data =
[[ 11.3 -21.4  12.9  44.8  -9.0 -10.8  24.4  -8.7]
 [ 33.6  -3.0 -19.4   3.5  53.6  56.9 -37.0 -70.4]
 [ 19.3  58.5 -72.1   6.1 -15.2 -18.1  -0.2  42.3]
 [-50.0 -70.2 -70.0 -64.0 -66.8  36.8 -16.6  50.9]
 [ 11.7   2.6 -26.3 -72.5 -30.1  51.2  -7.0 -52.4]
 [-39.8  54.1  -3.9  34.7 -20.7 -35.7 -45.9   8.7]]
data[0,-8] = 11.3
data[:, 2] = [12.9, -19.4, -72.1, -70.0, -26.3, -3.9]
data[-2,3] = -72.5
data[:, -7] = [-21.4, -3.0, 58.5, -70.2, 2.6, 54.1]
data[-6,3] = 44.8
data[2] = [19.3, 58.5, -72.1, 6.1, -15.2, -18.1, -0.2, 42.3]
data[:, 6] = [24.4, -37.0, -0.2, -16.6, -7.0, -45.9]
data[-5,-1] = -70.4
data[2,-1] = 42.3
data[:, -1] = [-8.7, -70.4, 42.3, 50.9, -52.4, 8.7]
data[0] = [11.3, -21.4, 12.9, 44.8, -9.0, -10.8, 24.4, -8.7]
data[2,-3] = -18.1
data[1,-7] = -3.0
data[-4,1] = 58.5
data[4,-3] = 51.2
data[3] = [-50.0, -70.2, -70.0, -64.0, -66.8, 36.8, -16.6, 50.9]
data[3,6] = -16.6
data[-2,-1] = -52.4
data[-2] = [11.7, 2.6, -26.3, -72.5, -30.1, 51.2, -7.0, -52.4]
data[1,-3] = 56.9
data[-2,6] = -7.0
data[5,0] = -39.8
data[-1] = [-39.8, 54.1, -3.9, 34.7, -20.7, -35.7, -45.9, 8.7]
data[-2,1] = 2.6
data[3,-6] = -70.0
data[4,-6] = -26.3
data[-1,3] = 34.7
data[1,6] = -37.0
data[0,-1] = -8.7
data[2,0] = 19.3

B =
[[  3.8 -20.6   4.9   3.2  55.3  10.7  -9.0 -33.9  57.0  36.2  -7.8  57.6
  -27.5  39.7  47.8]
 [ -0.8  -9.9  10.8  11.4  28.2  -3.4 -20.2 -17.0  27.6  17.2   9.5  33.4
  -25.4  15.9  25.0]
 [-11.9  -2.8  38.5  45.0  13.6 -38.0 -73.7  -7.5   7.1   3.2  59.0  32.3
  -58.9  -9.8  14.5]
 [ 18.3  12.6 -14.0 -18.2   1.7  35.1  58.0  15.7   5.9   8.5 -27.1 -10.3
   48.6  16.8   1.2]
 [ 11.7  44.4  11.0  13.4 -56.9   1.9  27.7  62.1 -59.3 -31.5  28.4 -59.6
   52.7 -36.3 -46.8]
 [  1.7 -17.3   7.0   6.1  45.9   5.2 -13.9 -28.5  46.8  29.4  -1.6  49.4
  -27.7  31.2  39.8]
 [  0.0 -15.5   7.9   7.6  39.2   1.1 -17.5 -25.4  39.5  24.5   1.9  43.4
  -28.2  25.1  34.1]
 [  1.2   8.6  10.5  12.2  -6.0  -5.4  -7.5  10.9  -7.6  -3.5  17.4  -3.0
   -0.4  -6.8  -4.0]
 [  0.7 -17.9   6.7   6.0  44.6   3.7 -15.7 -29.1  45.4  28.3  -1.5  48.4
  -29.1  29.7  38.7]
 [  6.0  12.0   0.7   0.6 -11.3   6.5  15.6  16.3 -11.2  -4.8   2.4 -13.8
   19.5  -4.5  -9.2]
 [ -0.6 -15.5   7.6   7.4  37.6   0.2 -18.2 -25.2  37.8  23.3   2.1  41.9
  -28.4  23.7  32.7]
 [  7.1   7.7  -7.3  -9.0  -6.9  13.6  26.2  10.7  -5.2  -1.4 -11.5 -12.4
   24.4   1.8  -6.1]
 [  5.6  14.7   2.9   3.3 -15.6   4.0  13.3  20.1 -16.0  -7.7   7.0 -17.4
   19.9  -8.5 -12.7]
 [ 10.0   7.0 -11.5 -14.2  -2.9  20.8  36.6   9.6  -0.2   2.2 -19.7 -10.9
   31.1   7.6  -3.0]]
Indices start at 0.
(0, 0): 3.8
(0, 1): -20.6
(6, 5): 1.1
(7, 0): 1.2
(5, 9): 29.4
(7, 8): -7.6
(0, 4): 55.3
(12, 0): 5.6
(13, 9): 2.2
(4, 7): 62.1
(4, 11): -59.6
(9, 2): 0.7
(6, 6): -17.5
(8, 13): 29.7
(10, 2): 7.6
(4, 8): -59.3
(9, 7): 16.3
(4, 14): -46.8
(3, 14): 1.2
(9, 5): 6.5
(11, 5): 13.6
(3, 13): 16.8
(13, 7): 9.6
(12, 9): -7.7
(4, 4): -56.9
(13, 8): -0.2
(10, 3): 7.4
(2, 9): 3.2
(3, 7): 15.7
(2, 7): -7.5
(13, 3): -14.2
(10, 10): 2.1
(0, 7): -33.9
(11, 3): -9.0
(9, 1): 12.0
(11, 13): 1.8
(9, 3): 0.6
